Below is a small trained network, with its code and all its weights. Each question gives an input and a class and asks what happens when units are switched off, that is, made to give their printed mean instead of their output.

import numpy as np


def w(rows, s, z=0):
    codes = np.array(rows[::2]) - 128.0
    scale = np.full(codes.shape[1], s)
    scale[-1] = z or s
    return codes * scale


def f(y):
    return np.maximum(y, 0)


def log_softmax(a):
    a = a - a.max(-1, keepdims=True)
    return a - np.log(np.exp(a).sum(-1, keepdims=True))


def net(x, mask):
    res = np.array(x, float).reshape(1, 3) / 4 @ E
    y = f(res @ A[0][:, :-1].T + A[0][:, -1])
    res = res + np.where(mask, y, B[0][:, -1]) @ B[0][:, :-1]
    return log_softmax(res[-1] @ U[:, :-1].T + U[:, -1])


A, B = {}, {}
E = w([
[96,128,207,184,210,150,159,10,148,103],'x0',
[148,199,87,94,172,252,76,145,173,90],'x1',
[171,33,101,106,118,152,138,84,97,41],'x2',
],0.015)
A[0] = w([
[92,202,113,145,180,181,106,111,160,92,101],'neuron 1',
[125,201,83,110,124,198,102,198,150,113,101],'neuron 2',
[115,148,155,170,125,47,126,133,115,170,183],'neuron 3',
[146,8,113,136,107,121,138,115,96,50,120],'neuron 4',
[103,92,186,130,173,135,124,60,134,95,107],'neuron 5',
[129,107,175,177,174,150,147,79,130,95,106],'neuron 6',
[142,124,73,102,78,119,118,193,113,154,255],'neuron 7',
[186,81,78,109,146,218,108,115,125,24,35],'neuron 8',
[149,104,80,120,139,113,129,128,106,117,125],'neuron 9',
],0.014,0.0072)
B[0] = w([
[178,163,205,114,160,181,129,199,122,168,224],'neuron 1',
[179,190,52,166,170,53,110,63,125,110,247],'neuron 2',
[38,106,88,127,113,140,146,146,128,91,209],'neuron 3',
[217,101,118,93,100,140,83,21,119,119,227],'neuron 4',
[103,162,83,179,191,122,154,74,165,124,214],'neuron 5',
[98,189,103,130,209,114,132,92,120,162,213],'neuron 6',
[174,88,101,132,55,76,111,158,113,50,251],'neuron 7',
[3,97,113,158,79,73,169,199,128,120,241],'neuron 8',
[143,74,150,94,130,165,121,110,142,128,164],'neuron 9',
],0.016,0.023)
U = w([
[80,121,111,122,50,97,151,195,107,103,253],'0',
[182,193,75,136,153,109,121,64,130,118,88],'1',
[2,150,138,141,142,140,195,124,141,170,153],'2',
[162,213,202,116,165,180,144,152,142,201,58],'3',
[204,100,154,43,66,153,108,104,109,119,60],'4',
],0.0099,0.0042)

Each question gives the input, the list of numbers given to net, and the class t.
The units are the neurons (one row each of A and B). Each row of codes is followed by its name. A weight is (code - 128) times the scale printed after its matrix; where a second scale follows, it is the last column's (A, B and U).
mask holds one flag per neuron, in row order. A switched-off neuron (its flag False) gives its mean, the last column of its row in B, instead of its output. The means were averaged over made-up inputs and are rounded, as every weight is.
A unit's drop is (log p(t) with every unit on - log p(t) with that unit switched off) / (log p(t) with every unit on - log p(t) with every unit switched off).
The circuit of an input: a set's keep is (log p(t) with only the set's units on - log p(t) with every unit switched off) / (log p(t) with every unit on - log p(t) with every unit switched off). Starting from all 9 units, units are removed one at a time, each time the one whose removal leaves the highest keep (on an exact tie, the one counted first), for as long as the keep stays at least 0.8.
circuit, biggest first: the units of the circuit, biggest drop first
k most important neurons: the k neurons with the biggest drops, biggest first
drop when u is switched off: that unit's drop, to one decimal
input [-5,-1,4], class 4: most important neuron -> neuron 4
input [2,5,5], class 2: circuit, biggest first -> neuron 8; neuron 7
input [8,1,-2], class 3: circuit, biggest first -> neuron 1; neuron 2
input [8,8,1], class 2: 2 most important neurons -> neuron 8; neuron 5
input [2,0,-5], class 2: 2 most important neurons -> neuron 7; neuron 4
input [1,5,-6], class 3: 2 most important neurons -> neuron 1; neuron 7
input [2,4,0], class 3: 2 most important neurons -> neuron 1; neuron 3
input [-5,0,-7], class 0: 2 most important neurons -> neuron 4; neuron 7
input [1,2,5], class 2: circuit, biggest first -> neuron 8; neuron 7
input [0,-2,1], class 4: 2 most important neurons -> neuron 8; neuron 2
input [0,-2,-1], class 0: 4 most important neurons -> neuron 2; neuron 4; neuron 6; neuron 5
input [0,-8,6], class 4: 2 most important neurons -> neuron 2; neuron 4
input [7,3,0], class 3: drop when neuron 9 is switched off -> 0.0
input [-7,3,8], class 0: circuit, biggest first -> neuron 8
input [5,5,8], class 2: drop when neuron 8 is switched off -> 1.4
input [1,-4,-4], class 2: drop when neuron 7 is switched off -> 1.4
input [-6,8,3], class 0: drop when neuron 8 is switched off -> 3.4
